Each row has a class, written after it.
[ 336 -145  -81  103  330  127  157   98  364  -53  320  -62  -37   92
 -207 -186  282  228  264   95  381  147  170   18  -46 -308 -119  -47
 -101 -192   35  -43    1  200  -19]  (18)
[ 226  112   10  148   99  -55  240  -94 -283  -90 -141 -331    4  456
  -18  280  159  -19   81 -108  113   57 -321   82   21 -253   24  286
  -55  155   94  -34  117  231   -9]  (194)
[  58 -169    4  -32  154   27  -51  -34  283   80  483   12  -71   60
 -245 -217  256 -159   69   45  168   83  312 -131  -90 -137   16    4
 -160 -225 -106  -92   58  294  115]  (210)
[ 310  118 -172  297 -173   -2   82 -144 -297 -199   75  -64  258  355
  -96   41  137  221  115   63  -22  239  -19  -36  342 -293  175 -334
   69 -128   22   29  -15  245 -199]  (129)
[-199  166  196  131 -125 -105   90 -174 -431   31  141 -298  194  318
 -198  195  232   47  -80  -39 -186  127 -105 -223 -155 -411   63  327
   19 -264 -271    1  -91   72 -194]  (170)
[  25   88   32  102 -120 -150 -100  -26   11   50 -214   41   67 -190
  169  155   39   80 -181  161   51    3   24  -29 -122  177  -78  -84
  107  -63  -14  181   16 -226  -32]  (216)
[ -99  106 -144  -39 -243   71 -257 -128 -184  142  159    8  245  -44
 -482  140   84 -125  -84   40 -286    9  215 -218  -92 -327 -119  201
 -156  -94 -119   80 -341  -44  309]  (107)
[ 221 -305  180    2 -100  -57  334  -13 -147 -341 -342 -123   44 -255
   60   62  -74  425  335 -283    3   44 -541  315  261  335   -9   96
 -208  390  -85  -83   53  462 -243]  (46)
[  15  193 -422  -88 -179  385   -3 -132  -57 -123  415 -183  208  372
 -717  -94  -56    4  294   61 -209   86  138   19   43 -692   20  160
  -53  -48  136 -315 -282  274  163]  (216)
[ 159  148 -210  201   24  -67 -110   73  268  118  365   68  130  231
 -170  -33  397  -72  140  129   44  -11  268 -260   20 -323  -11   -1
  -60 -379 -165    2 -105  -62  -12]  (170)
[-369  233  132 -187  -50   38 -207 -140 -155   76   39   60  -82  -25
 -163   68  -55 -142 -154  -25 -214   44 -105 -128 -147  115  106  201
  102   68   71   78  173   77   26]  (197)
[ -18   14 -132  150 -220 -126  -65   28 -201  130 -394  -58   35 -103
  277  221  -39  -10 -327  190  -42   13   67  -30 -171  -62  -55 -127
   11  -40  -34  181 -100 -302  141]  (103)
[ 169  271 -437  121 -117   13 -398   -8  153  190  170   36  140  233
 -274   52  189 -385  -57   97   -8 -122  189  -89  100 -319  -81  142
 -172   57  136  131 -407 -302  474]  (194)
[ 474 -171   99  270  137  -50  173  -11  240   37   18 -228   99  330
   23  -11  314  306  194  -15  105  146   95 -148  162 -502   44 -125
 -206 -307  -28  -91 -117  347  172]  (197)
[ 282 -153    3   50   36   -6  110  141  147  -53  -11    1   58  153
    4  -70  207   44  238 -158  119  -73  -46   69  174 -177  -24   17
 -254  -37 -156 -162   17  219   58]  (46)
[ 158  -43  -43  290 -142 -230 -128 -104 -151  -90 -252 -192  434  520
  247  124  379   85  119  -84 -160  256  107 -231  241 -151  -88 -265
   12  -18 -143 -136  -56  -16  202]  (194)
[  21  -29   73   82 -103  -93    7  -71 -152   68 -190  114  -40 -210
  201  121  -70   24 -226  159   49  -64   57   58  -59  217    5 -111
   63  -94  -54  177  101 -110  -17]  (170)
[-328 -244  265   36 -177  -34   15 -213 -220 -134 -165 -102  188   57
  230   76  125    6  -20 -104 -260  -41 -151  -55  123  331   82  -93
  -56  -32 -320 -410   20  407   83]  (44)
[ 208   36  -78  209  -23  116   -6 -160 -121  121  -13   29  -76  526
   53   99  364  -28    3   50   90  162  155 -231  360 -489  260 -262
 -289 -107   97  131 -159  382  341]  (107)
[ 195  -29  158   51  178  -66 -254   77  296   92  387   64  153  -67
 -107  -46  141  -96   57   39   70  -26  257   39   41  -51  -26    6
  -21 -211  -70  -18  124  144   18]  (129)
[ -78   52  -10   24  -53  166 -123  -73   14   91  372  150   54   21
 -380  -16  245 -271  -64   89   10 -160  151 -129  164 -291   41  149
 -309   -3  -47   14 -299   72  412]  (142)
[-380  243  -24 -107 -301   12 -181 -274 -108  103  161 -179  183   28
   18  300  -70  -72  -41  285 -311  -16 -155   70 -159   90  188  405
   58 -143 -331 -115  156   13 -165]  (216)
[-292  103   -5  128 -408   31  -32 -345 -784   95 -192 -310  -51  499
  764  503  123 -185 -228  192 -213  249  -33 -231  388 -283  367 -250
 -177  178 -351   81 -165   18  336]  (142)
[ 107 -168 -168  109 -136   46  -12   16   -4   30  -14 -133  -10  192
  348   33  291  134  235  -34   16  173   14  -89  327 -300  120 -173
  -99   48 -168  -19 -296   87   34]  (210)
[-262   93   25 -196 -327   94   97 -245 -258   76  -54 -261 -151  154
  369  146   68  179   76   68 -276  224 -309 -257  147 -315  295  250
 -126  117 -251  225 -258  -12  -18]  (194)
[-145  468  -38  208 -230   30 -329   42 -381   13   50  -64  149  273
   54  286   67 -345 -164  -13 -179 -177 -167  147   72 -125  239  112
  -97  320  107   98  -82   69  163]  (142)
[  30  -80  -31   64  -93  -87  -42   35 -166  140 -201  -25   46 -139
  244  141  -37   25 -239  156   39   -4  124  -32 -106  -54  -87 -127
   99  -40  -68  201  -76 -377   72]  (103)
[ -10   -2  161  192 -196 -203  -32  -41 -127   90 -292   92   54 -160
  432  192   81  108 -150  171   24  -67   59  -96  -13  317   53 -286
   27 -125 -243  129  144 -143   69]  (25)
[ 164   15   37  150  -82 -177  -36  -43    6   56 -161    4  105   32
  236   67   99  183 -112  140   60   70  162 -118  -91    1  -67 -250
   29 -195 -123  221   41 -213  -19]  (194)
[ -73   98  138   58 -151 -109 -103  -75 -154   98 -183   77   21 -197
  193  242   17   13 -261  158  -51 -101    0  -69  -86  134   -7  -17
   30  -63 -131  235  -28 -214   30]  (129)
[ 198  -39  110  185  -72 -186   83  -52 -176   53 -292   54   33  -63
  380  244  100  201  -83  159   76   45   60 -138   55  122  -30 -268
   94 -135 -171  233  180 -107  -25]  (107)
[ 273  -98  199  315    0 -223  -42  106   63   39  104   25  113  142
  603  155  579  128  301  -39  208   -1   99 -128  334  134  181 -340
  -16  -90 -370  -29   91  133  -61]  (210)
[  47  111   27  142 -142 -135  -71  -58 -223  163 -181   51   22  -18
  269  243   32   35 -227  215  -25    3  109 -186  -66    4   38 -153
   94 -162  -82  278   71 -218   41]  (107)
[   8  122   -4  180 -141 -152  -94  -15  -46   36 -198    6  105  -66
   64  130  117  102 -186   98   60   29   -2  -28 -181   92    8  -75
   36 -131   -6   80  -33 -150  -56]  (197)
[  54  -25   80   23  -25 -113  -45  -30   -5   88  -48   39   16 -230
   45  150   50    2 -207  163  102  -87  113   -6 -230   56 -151   54
   70 -144 -100  135   58 -244   31]  (18)
[-577  400  -91  213 -697 -208 -333 -314 -294   55 -201  -73  335  -12
   86  200  -23  -94 -103  -18 -761   57  -73 -254  165  197  291   11
  147  -90 -144 -113 -393 -122   -9]  (25)
[ -63   94   21  159 -215 -124  -50  -57 -210   85 -189  -30  102  -84
  175  238   81   93 -173  119 -113    7   73 -187 -116  -12    6 -107
    3 -123 -163  155 -113 -160   44]  (44)
[ 210  -40   89   57  -49 -189  -47  -26 -141   71 -333  -12  -47 -109
  248  190    6   31 -248  116  148   -7   88   18 -108   72 -152 -125
  131  -11   37  221   90 -216   66]  (103)
[-179  235  152  146 -521 -252 -350 -291 -500   22 -274 -266  475  381
  140  380   91  127 -106 -149 -505  202 -268 -175  229 -133  264 -106
  -41  151 -208   42 -170   17   88]  (197)
[   8  -33 -178   39  -74  128  -88   -1  -18  -69   76  -55   90  150
    1  -39   77  -81  157  -47 -104   89   70   18  237 -126   26  -38
  -84  122   60 -126 -187  172  159]  (216)
[ 261   35 -122  344  -63  -54 -225    4  223   94  195 -163  470  285
  -71   36  500  261  211  143   12  189  306  -86    2 -404  -16 -182
  -42 -425 -258  -97 -181   97    3]  (103)
[   9 -128 -115  224 -107   -7  119 -120  134  104   39   12  -49  130
   51 -107  433  192  365 -111  -46  152   93 -307  258  -47  173 -148
 -149 -242 -208  -44 -433  106  -12]  (142)
[-459  278  111  199 -180  -87   56 -291 -154  -88  372 -183   99  269
  -33  115  411   48  259   27 -285  147   11 -395   46  -13  232   89
  128 -192 -367 -153  -64  168 -175]  (18)
[ 471 -115 -175  299   57  -52  122  -29  192  154   63  -60  -70  258
  256   53  379  113  201   64  237  219  194 -219  117 -157  233 -540
 -106 -375 -132  -20  133  412  115]  (216)
[ 101 -215  -89  -12   40  -47  -27  147  129  161  108 -157  137  165
  -68 -220    1   79   98 -143  -47  274  196 -140  -24 -459   38  -89
  -15 -225   66 -166 -229 -109   18]  (170)
[ 265 -105 -195   94 -142  -19  157   54  131  -25  -18  -29  178  135
 -255 -150   29  202  347 -230  -87   73  -12  -69  298 -309   58 -139
 -270  -44  -76 -150 -307   63  100]  (46)
[  -2   -1  144  191 -159 -225   49    6 -223   68 -275 -137  201  180
  426  176   67   89 -173  111  -30   85  -43 -109  -16  -14  120 -133
  -33 -107 -160    2  106 -180   26]  (25)
[ 468  -91 -142  411   95 -111 -204   59   75   88  187  -52  304  187
 -290  145  459  153   23  111  364   85  332  -69 -144 -350 -125 -290
  -20 -305   18   61  -87   64   16]  (44)
[-420  261  -60  -70 -311  272 -119 -118 -621  -47  316 -165  278  347
 -108   94   56 -131  143 -142 -581  101  -49 -177  214 -399  202  192
  -55  169 -259  -46 -292  107   56]  (142)
[  -6   88 -109   51 -125   -7  -46  -61   97  110  275   72  114   -6
 -253  -27  117  -94  -32  107    4 -114  -52  -62  -62   26  206  110
 -203 -261 -167  -82  -52  120  -12]  (44)
[-288  463   21  278 -413  -65  -80 -255 -204   18  -44 -149   53   46
 -120  456  221  179  -42  206 -337  -83 -170 -284   13 -281  157  187
  -85 -126 -175  158 -426   52  -28]  (129)
[  12  -55  136  226  -33  -26   40 -218  -48  185  238   -7   30  358
   35  137  484   42  285   26    2   64   92 -312  304 -136  342 -127
 -270 -252 -346 -127   16  377  323]  (18)
[ 186  -24  109  220 -151 -169   -2 -103 -287   19 -329   24  120   22
  328  274   97  108 -167  107   58   12  -25  -33  177   76   32 -252
   15   16 -102  207   14 -135  100]  (129)
[ 129   91   -8  167  -93  -96   -6  -20 -101   43 -259   55  -38  -96
  310  192   69  145 -130  149   61  -32   57  -48  -66   90  -62 -189
   45  -81  -59  289   11 -163  -20]  (194)
[  36   39  129   65  -92 -176  -47  -22  -37  137 -202  -21 -123 -140
  403  257  101  -29 -234  196   44  -79   80 -112 -201   66  -20   23
   89 -136 -119  216   48 -221    8]  (129)
[ 201  335   10  335 -296 -386 -229 -119 -102  136 -451 -279  166  368
  -69  401  651  212  129  -77   10  207 -115 -369 -352 -106  -73   28
 -179  -76 -274  188  -32  133  239]  (25)
[-431  366 -238 -211 -479  321 -230 -160 -412  -63  289  -55   13   18
   38   56 -258 -198   37  161 -451   46 -256  159  164   46  445  244
 -154  268  -78  -70  -96  280  -27]  (142)
[ 156  106 -253  245 -159 -189 -234 -122  181  130 -166 -194  256  199
  268  222  379  202  110  266  -11  467  122 -260  -21  -29   44 -218
   10 -264 -128  -55   17   15   89]  (216)
[ 233  -78   51  220  -32 -170   44  -68  -18  122 -169   23    8  -84
  160  192  223  221 -160  191  213   22   97 -126 -145   17  -69 -252
  -44 -181 -202  327   68  -93   12]  (210)
[ -25   67   82  241 -125 -198   -8  -55 -142  133 -203   62   41 -156
  253  296  118   98 -244  199  -44  -46   43 -196 -122  122   22 -170
   -5 -228 -172  196   41 -172   43]  (18)
[-289  133   58   -9 -333  162  -10 -171 -394  -33  226   43  229    7
   93  150  -68  -57  145   -2 -432  -81 -201    6  474   85  389   77
 -242  208 -337   -4 -114  267  113]  (107)
[ 187 -170  -70   -8 -128  331  272  -89 -492  -34  -81 -177   72  365
    0  -74  -21  175   13  -82  -50  173 -220   44  198 -472  226 -157
 -435  208 -121  168 -183  353  299]  (142)
[ 145  -76  119  137  -78 -188   95   51  -43   12 -272    1  -79 -189
  321  196   94  204  -82  131  177  -61  -26   -4  -78   85  -98  -46
   20  -35 -120  256   58 -186 -153]  (25)
[ -69   54  118  203 -228 -221  -10  -76 -279   92 -323   24   90  -95
  308  293   61  -32 -311  147 -118  -87  -55 -160   -6  110  -10  -80
  -19  -41 -196  205  -17 -278  115]  (142)
[ 153    6   29  138  -77 -136   41  -13  -29   68 -174   16   12 -112
  182  142   72  112 -200  174  136   10   97  -41 -148  -10  -51 -173
    6 -161  -86  189   25 -144    7]  (170)
[ 323   44  151  145   16   97  174 -180 -518   95  139 -408  -39  590
   21  455  189   10  -84   20  -78  153 -106 -296  159 -899  236  -55
 -212  -16  -13  202   78  589  314]  (216)
[ 192   14   79  133  -61 -120   98  -79  -89    9 -265   17  -95   -6
  389  191  133  176  -81  176  193   -8    8  -56    8   77  -20 -202
   53  -42  -82  244  110 -126   12]  (194)
[ 302 -231  -64  153   70  -14  119  106  311  194  265  -50  206  171
  103 -130  206   83  211   37  -42   52  331 -240  265 -497   21 -167
 -137 -512 -308 -151 -175  -29  139]  (216)
[ 616 -131  -56  299   88  -25  -26  129  127   82  297 -149  235  487
  201  -46  489  253  317    4  155  291  345 -229  346 -684  113 -361
 -193 -388 -202  -22 -104  244   97]  (197)
[ 107  -28   -8   76  -89  -11   31  -63 -233  120 -198    1 -118  -80
  227  254   43  -35 -298  259   97  -73   47  -66 -179  -44  -66  -77
  -47 -111 -126  216   88  -87  150]  (142)
[  13  310 -118  180 -136   36  -39 -138 -335  -93  161 -107   77  438
 -318    2  196  -88  -35 -167  -76  213  107 -187  115 -496  103 -144
   26 -100  120   38 -204  204  -65]  (46)
[  39  -34  231  101 -156 -162  -11 -133 -194   95 -285   33  -38  -74
  447  273  108   55 -231  182   71  -77   -9 -102   81  131   36 -134
   13   14 -159  272   82 -166  120]  (25)
[-178  210  156  322 -284 -158  -40 -202 -728 -180 -156 -134  333  631
   -9  421  462  112   99 -189 -333  155 -132 -286  316 -332   80  -18
  -30   44 -339   48   35  237 -111]  (197)
[ 131  183  -26  212 -117  -71  -37  -65 -188  123 -158   97    8   16
   65  233  162   38 -172  195   70  -50   56 -124  -34  -54   -8 -112
  -51 -109  -84  306   -8 -162  113]  (142)
[ -89  115  -31  129 -161  -97  -96    8 -163   66 -105   41   93 -164
  154  176   -6  -39 -217  178  -61  -63  100  -28 -162   92  -33  -15
   88  -99 -121  170  -47 -305  -47]  (129)
[ 217  -22   -1  299 -113  -57 -194 -165 -183   94  134   36  333  573
   50  108  353 -278   13   54   31  -55  269 -162  510 -230  188 -330
 -245  -36 -159 -156 -116   81  647]  (129)
[ 311 -164 -192  274 -266   36  309 -364 -470  -58 -208 -113   89  189
 -299  253  227  246   91   24  -29  179  -43 -218  170 -300  -13 -344
 -176 -123 -336  177   -1  451  255]  (216)
[  93   11   66  199 -122 -164  -43  -35 -128   62 -273   55   99 -124
  252  247  119  123 -198  185    3  -18   75  -86 -132  166  -48 -160
    3 -175 -155  181   54 -119    6]  (129)
[  61  138    2  172 -146 -200  -63   -4 -134   83 -242  -32   59    5
  231  219  191  117 -116  108  -37   78   65 -187 -119  -61  -61   25
  110 -162 -117  218  -14 -281  -70]  (197)
[-293  109 -242 -304  -80  248  -91    2  -50  -88  314 -310  -47  -22
 -120  157   26  -58  163   28 -113  179   64   10 -295 -381 -119  368
   35  174  -15 -182 -259    2 -123]  (194)
[ 232   63   75  247 -145 -171   30 -111 -154   84 -295   14   17    0
  245  297  221  217 -148  216  138   47   16 -174  -29    1   31 -231
  -41 -139  -99  292   43  -11   86]  (107)
